Here is a tiny trained network, its code and every weight. The questions are about switching its units off for an input and a class, where a switched-off unit gives its printed mean instead of its output.

import numpy as np


def w(rows, s, z=0):
    codes = np.array(rows[::2]) - 128.0
    scale = np.full(codes.shape[1], s)
    scale[-1] = z or s
    return codes * scale


def f(y):
    return y / 2 * (1 + np.tanh(0.7978845608 * (y + 0.044715 * y**3)))


def log_softmax(a):
    a = a - a.max(-1, keepdims=True)
    return a - np.log(np.exp(a).sum(-1, keepdims=True))


def net(x, mask):
    res = np.array(x, float).reshape(1, 5) / 4 @ E
    y = f(res @ A[0][:, :-1].T + A[0][:, -1])
    res = res + np.where(mask, y, B[0][:, -1]) @ B[0][:, :-1]
    return log_softmax(res[-1] @ U[:, :-1].T + U[:, -1])


A, B = {}, {}
E = w([
[135,163,65,160,4,36,117,127,42,74,132,1],'x0',
[204,104,107,220,77,137,224,41,158,97,232,189],'x1',
[160,211,71,110,168,209,188,30,173,123,39,34],'x2',
[66,217,175,43,51,36,201,65,163,161,80,208],'x3',
[126,137,127,133,131,129,128,136,136,127,128,126],'x4',
],0.0058)
A[0] = w([
[120,54,193,146,70,44,84,210,77,121,201,211,80],'n1',
[67,227,159,49,47,44,184,68,179,145,85,190,39],'n2',
[47,147,171,46,182,109,54,197,81,129,38,62,84],'n3',
[186,58,71,192,197,206,70,179,100,95,160,73,35],'n4',
[126,138,141,133,131,125,125,130,137,121,135,121,113],'n5',
[129,92,189,109,249,228,144,129,233,194,139,251,93],'n6',
[69,154,162,52,170,118,57,195,97,138,46,74,44],'n7',
[147,154,78,161,38,50,122,132,71,106,118,48,10],'n8',
[112,53,182,136,95,53,83,213,75,134,211,217,71],'n9',
[118,135,69,145,38,59,127,118,69,92,131,39,4],'n10',
[188,105,127,212,83,120,205,40,157,73,207,175,54],'n11',
[118,92,195,101,253,208,136,125,218,192,111,221,77],'n12',
[191,208,59,103,164,222,184,37,184,110,61,55,25],'n13',
[196,112,119,209,74,135,208,50,160,73,202,185,50],'n14',
[182,60,67,211,198,233,69,179,95,71,173,48,72],'n15',
],0.0053,0.0024)
B[0] = w([
[53,218,117,217,224,175,150,51,212,123,3,37,217],'n1',
[93,14,251,46,163,15,216,58,83,185,136,231,228],'n2',
[207,71,43,107,123,244,102,214,181,196,225,198,218],'n3',
[83,67,238,40,123,35,213,67,102,172,110,213,213],'n4',
[137,133,125,132,122,126,137,120,134,133,125,132,125],'n5',
[175,195,108,140,10,58,56,133,39,13,165,35,255],'n6',
[183,82,57,127,142,207,109,188,162,181,202,190,197],'n7',
[175,172,118,136,51,84,83,129,64,55,171,80,200],'n8',
[43,203,97,212,214,192,162,57,216,111,11,45,215],'n9',
[174,180,113,136,56,78,73,140,53,49,174,77,200],'n10',
[181,79,68,83,135,222,91,214,160,188,181,175,206],'n11',
[176,185,101,151,29,57,77,123,28,42,180,43,237],'n12',
[14,208,116,244,226,183,155,66,227,123,4,52,227],'n13',
[191,81,51,88,140,219,70,242,163,208,195,191,206],'n14',
[76,52,237,25,146,5,215,50,88,171,103,215,240],'n15',
],0.0054,0.0065)
U = w([
[164,166,118,138,17,84,87,131,45,18,152,58,248],'0',
[94,74,254,67,154,58,182,84,108,178,116,216,87],'1',
[63,183,107,201,229,181,136,92,221,121,53,58,78],'2',
[186,88,49,103,131,223,97,224,168,203,177,195,72],'3',
],0.0093,0.0013)

Each question gives the input, the list of numbers given to net, and the class t.
The units are the neurons (one row each of A and B). Each row of codes is followed by its name. A weight is (code - 128) times the scale printed after its matrix; where a second scale follows, it is the last column's (A, B and U).
mask holds one flag per neuron, in row order. A switched-off neuron (its flag False) gives its mean, the last column of its row in B, instead of its output. The means were averaged over made-up inputs and are rounded, as every weight is.
A unit's drop is (log p(t) with every unit on - log p(t) with that unit switched off) / (log p(t) with every unit on - log p(t) with every unit switched off).
The circuit of an input: a set's keep is (log p(t) with only the set's units on - log p(t) with every unit switched off) / (log p(t) with every unit on - log p(t) with every unit switched off). Starting from the 12 units with the biggest drops (on a tie, the unit counted first), units are removed one at a time, each time the one whose removal leaves the highest keep (on an exact tie, the one counted first), for as long as the keep stays at least 0.8.
units of the circuit, in order: the units of the circuit, biggest drop first
most important unit: the unit with the biggest drop
k most important neurons: the k neurons with the biggest drops, biggest first
drop when u is switched off: that unit's drop, to one decimal
input [0,7,6,-8,-8], class 1: most important unit => n15
input [6,-5,-5,8,-8], class 1: 3 most important neurons => n2, n6, n12
input [-4,-4,-2,-4,-4], class 0: 4 most important neurons => n6, n12, n2, n14
input [4,6,1,3,2], class 3: units of the circuit, in order => n14, n11
input [-1,-8,-5,6,3], class 3: 3 most important neurons => n3, n7, n15
input [-7,-6,-3,5,0], class 0: 2 most important neurons => n6, n12
input [6,7,5,3,8], class 3: 4 most important neurons => n14, n11, n6, n12
input [3,-3,-1,4,4], class 1: 4 most important neurons => n6, n2, n12, n14
input [0,4,3,-3,6], class 3: 4 most important neurons => n2, n1, n9, n14
input [6,-5,-1,-7,6], class 1: 2 most important neurons => n15, n4
input [-2,-7,6,-6,-2], class 3: 3 most important neurons => n3, n7, n2
input [4,-8,1,7,-5], class 3: 4 most important neurons => n3, n7, n15, n4
input [-7,4,-8,-1,1], class 2: 2 most important neurons => n9, n1
input [-3,-7,0,-4,7], class 3: most important neuron => n3
input [-5,-4,-7,6,-4], class 2: 3 most important neurons => n9, n1, n15
input [7,2,8,-1,-6], class 2: 2 most important neurons => n13, n6
input [4,5,1,7,1], class 1: drop when n2 is switched off => 1.7
input [-8,-3,-4,-6,7], class 0: drop when n12 is switched off => 0.3
input [-6,4,0,-4,3], class 0: drop when n6 is switched off => 0.4
input [5,-2,6,-3,-6], class 2: drop when n13 is switched off => 2.7
input [-8,-8,8,0,8], class 0: units of the circuit, in order => n12
